Below are the code and all the weights of a small trained network. Each question names an input and a class and asks about switching units off, where a switched-off unit gives its printed mean instead of its output.

import numpy as np


def w(rows, s, z=0):
    codes = np.array(rows[::2]) - 128.0
    scale = np.full(codes.shape[1], s)
    scale[-1] = z or s
    return codes * scale


def norm(h):
    return h / np.sqrt((h * h).mean(-1, keepdims=True) + 1e-5)


def f(y):
    return y / 2 * (1 + np.tanh(0.7978845608 * (y + 0.044715 * y**3)))


def log_softmax(a):
    a = a - a.max(-1, keepdims=True)
    return a - np.log(np.exp(a).sum(-1, keepdims=True))


def net(x, mask):
    res = np.array(x, float).reshape(1, 8) / 4 @ E
    u = 0
    for l in range(2):
        y = f(norm(res) @ A[l][:, :-1].T + A[l][:, -1])
        res = res + np.where(mask[u : u + 14], y, B[l][:, -1]) @ B[l][:, :-1]
        u += 14
    return log_softmax(norm(res)[-1] @ U[:, :-1].T + U[:, -1])


A, B = {}, {}
E = w([
[73,43,83,184,246],'x0',
[121,91,141,238,2],'x1',
[133,83,135,38,184],'x2',
[231,205,138,152,150],'x3',
[73,127,250,81,150],'x4',
[214,66,170,42,117],'x5',
[91,169,57,86,78],'x6',
[148,172,50,156,75],'x7',
],0.0017)
A[0] = w([
[180,107,184,110,79,129],'L0N1',
[86,143,187,158,74,170],'L0N2',
[142,179,156,179,131,116],'L0N3',
[206,167,169,170,175,81],'L0N4',
[154,211,157,138,164,138],'L0N5',
[181,180,94,166,66,75],'L0N6',
[174,2,125,109,137,53],'L0N7',
[143,189,66,115,211,197],'L0N8',
[98,93,188,201,107,113],'L0N9',
[131,117,155,71,89,252],'L0N10',
[99,121,136,233,99,161],'L0N11',
[115,168,163,125,121,134],'L0N12',
[142,103,142,134,120,172],'L0N13',
[162,120,96,109,128,126],'L0N14',
],0.0062,0.0014)
B[0] = w([
[101,156,125,193,157,183],'L0N1',
[190,96,131,110,153,209],'L0N2',
[95,105,173,64,163,167],'L0N3',
[62,77,152,179,127,183],'L0N4',
[93,137,219,155,125,186],'L0N5',
[124,147,113,43,47,223],'L0N6',
[152,216,183,4,192,184],'L0N7',
[139,98,159,209,124,239],'L0N8',
[203,76,23,149,154,205],'L0N9',
[149,152,124,169,198,206],'L0N10',
[178,120,103,97,150,251],'L0N11',
[176,155,141,124,126,151],'L0N12',
[133,139,131,130,148,149],'L0N13',
[147,133,140,151,97,138],'L0N14',
],0.0041,0.002)
A[1] = w([
[20,134,98,92,125,14],'L1N1',
[166,116,113,84,99,156],'L1N2',
[28,79,155,141,163,77],'L1N3',
[131,109,91,171,104,68],'L1N4',
[81,124,91,185,114,76],'L1N5',
[117,132,100,43,154,197],'L1N6',
[102,96,181,95,108,205],'L1N7',
[95,126,48,179,140,97],'L1N8',
[124,62,130,138,171,117],'L1N9',
[173,115,133,109,81,118],'L1N10',
[84,143,134,136,111,51],'L1N11',
[164,189,88,132,2,1],'L1N12',
[104,145,130,138,135,95],'L1N13',
[110,170,134,173,38,211],'L1N14',
],0.0065,0.00097)
B[1] = w([
[57,34,138,130,53,128],'L1N1',
[93,178,134,196,145,157],'L1N2',
[116,145,96,172,3,181],'L1N3',
[151,116,124,79,170,144],'L1N4',
[116,139,212,109,174,140],'L1N5',
[132,120,207,89,83,174],'L1N6',
[195,155,54,64,167,153],'L1N7',
[150,113,199,130,156,168],'L1N8',
[212,131,50,161,110,190],'L1N9',
[50,211,68,190,144,155],'L1N10',
[87,117,153,119,158,111],'L1N11',
[176,198,16,147,7,255],'L1N12',
[125,101,197,103,74,122],'L1N13',
[193,160,88,64,172,200],'L1N14',
],0.0033,0.0028)
U = w([
[65,118,142,129,140,1],'0',
[141,168,213,20,187,189],'1',
[80,141,218,216,148,110],'2',
[169,232,25,134,38,206],'3',
[185,34,67,173,208,169],'4',
[2,66,128,68,56,57],'5',
],0.0081,0.0033)

Each question gives the input, the list of numbers given to net, and the class t.
The units are the neurons (one row each of A and B). Each row of codes is followed by its name. A weight is (code - 128) times the scale printed after its matrix; where a second scale follows, it is the last column's (A, B and U).
mask holds one flag per neuron, layer by layer. A switched-off neuron (its flag False) gives its mean, the last column of its row in B, instead of its output. The means were averaged over made-up inputs and are rounded, as every weight is.
A unit's drop is (log p(t) with every unit on - log p(t) with that unit switched off) / (log p(t) with every unit on - log p(t) with every unit switched off).
unit that matters most: the unit with the biggest drop
top k neurons: the k neurons with the biggest drops, biggest first
top k neurons in layer l: the k neurons of layer l with the biggest drops, biggest first
drop when u is switched off: that unit's drop, to one decimal
input [-5,1,4,4,6,-5,0,3], class 1: top 2 neurons => L1N12, L0N3
input [0,-5,0,8,8,2,-5,-2], class 2: top neuron => L0N4
input [7,2,3,-5,-4,0,7,8], class 5: top 2 neurons in layer 0 => L0N9, L0N2
input [-1,1,0,-8,7,-5,1,-3], class 4: top 3 neurons in layer 0 => L0N9, L0N2, L0N6
input [8,1,-2,5,3,-2,2,6], class 2: top 4 neurons in layer 1 => L1N5, L1N8, L1N12, L1N7
input [-6,7,-3,-8,4,8,-6,3], class 4: top 2 neurons => L0N2, L0N10
input [-3,-1,2,4,0,-6,-8,5], class 2: top 2 neurons => L0N4, L0N5
input [-3,8,-2,5,8,2,-8,-1], class 4: top 2 neurons => L0N9, L0N2
input [-6,5,5,3,3,1,-8,2], class 2: top 2 neurons in layer 1 => L1N12, L1N14
input [-8,2,8,4,-8,-2,-5,-7], class 1: top 2 neurons => L1N12, L0N4
input [-7,6,-3,-4,6,-3,-7,-1], class 4: top 2 neurons in layer 0 => L0N9, L0N2
input [-2,7,-7,-4,3,5,-1,-3], class 4: top 2 neurons in layer 1 => L1N12, L1N3
input [-5,-4,-4,6,-4,-2,2,-8], class 1: top 2 neurons in layer 1 => L1N14, L1N12
input [-5,-6,-3,7,0,-4,8,-7], class 1: top 2 neurons => L0N5, L1N12
input [-1,2,7,-3,0,4,6,2], class 1: top 2 neurons => L0N7, L0N10
input [3,1,1,7,2,1,-1,-8], class 2: unit that matters most => L0N4
input [7,6,6,-8,0,5,-4,3], class 1: top 2 neurons in layer 0 => L0N7, L0N8
input [0,1,-8,-7,4,3,4,-1], class 4: top 2 neurons => L0N6, L1N12
input [3,-7,5,3,7,-7,2,-7], class 5: top 2 neurons in layer 1 => L1N3, L1N1
input [1,5,-5,3,8,4,-7,1], class 4: top neuron => L0N9
input [-1,0,8,-4,-6,8,6,-1], class 1: top 2 neurons => L0N7, L1N12
input [8,6,-3,-8,4,4,4,-1], class 4: top 2 neurons in layer 0 => L0N9, L0N6
input [5,2,-3,1,-1,8,-3,-2], class 1: top 2 neurons in layer 0 => L0N7, L0N8
input [1,1,4,-6,-2,7,5,-5], class 1: drop when L0N7 is switched off => 1.4
input [-5,-1,-2,-8,-2,-5,-8,3], class 4: drop when L0N9 is switched off => 0.6
input [0,5,8,-2,-1,0,-2,-7], class 1: drop when L0N7 is switched off => 2.7
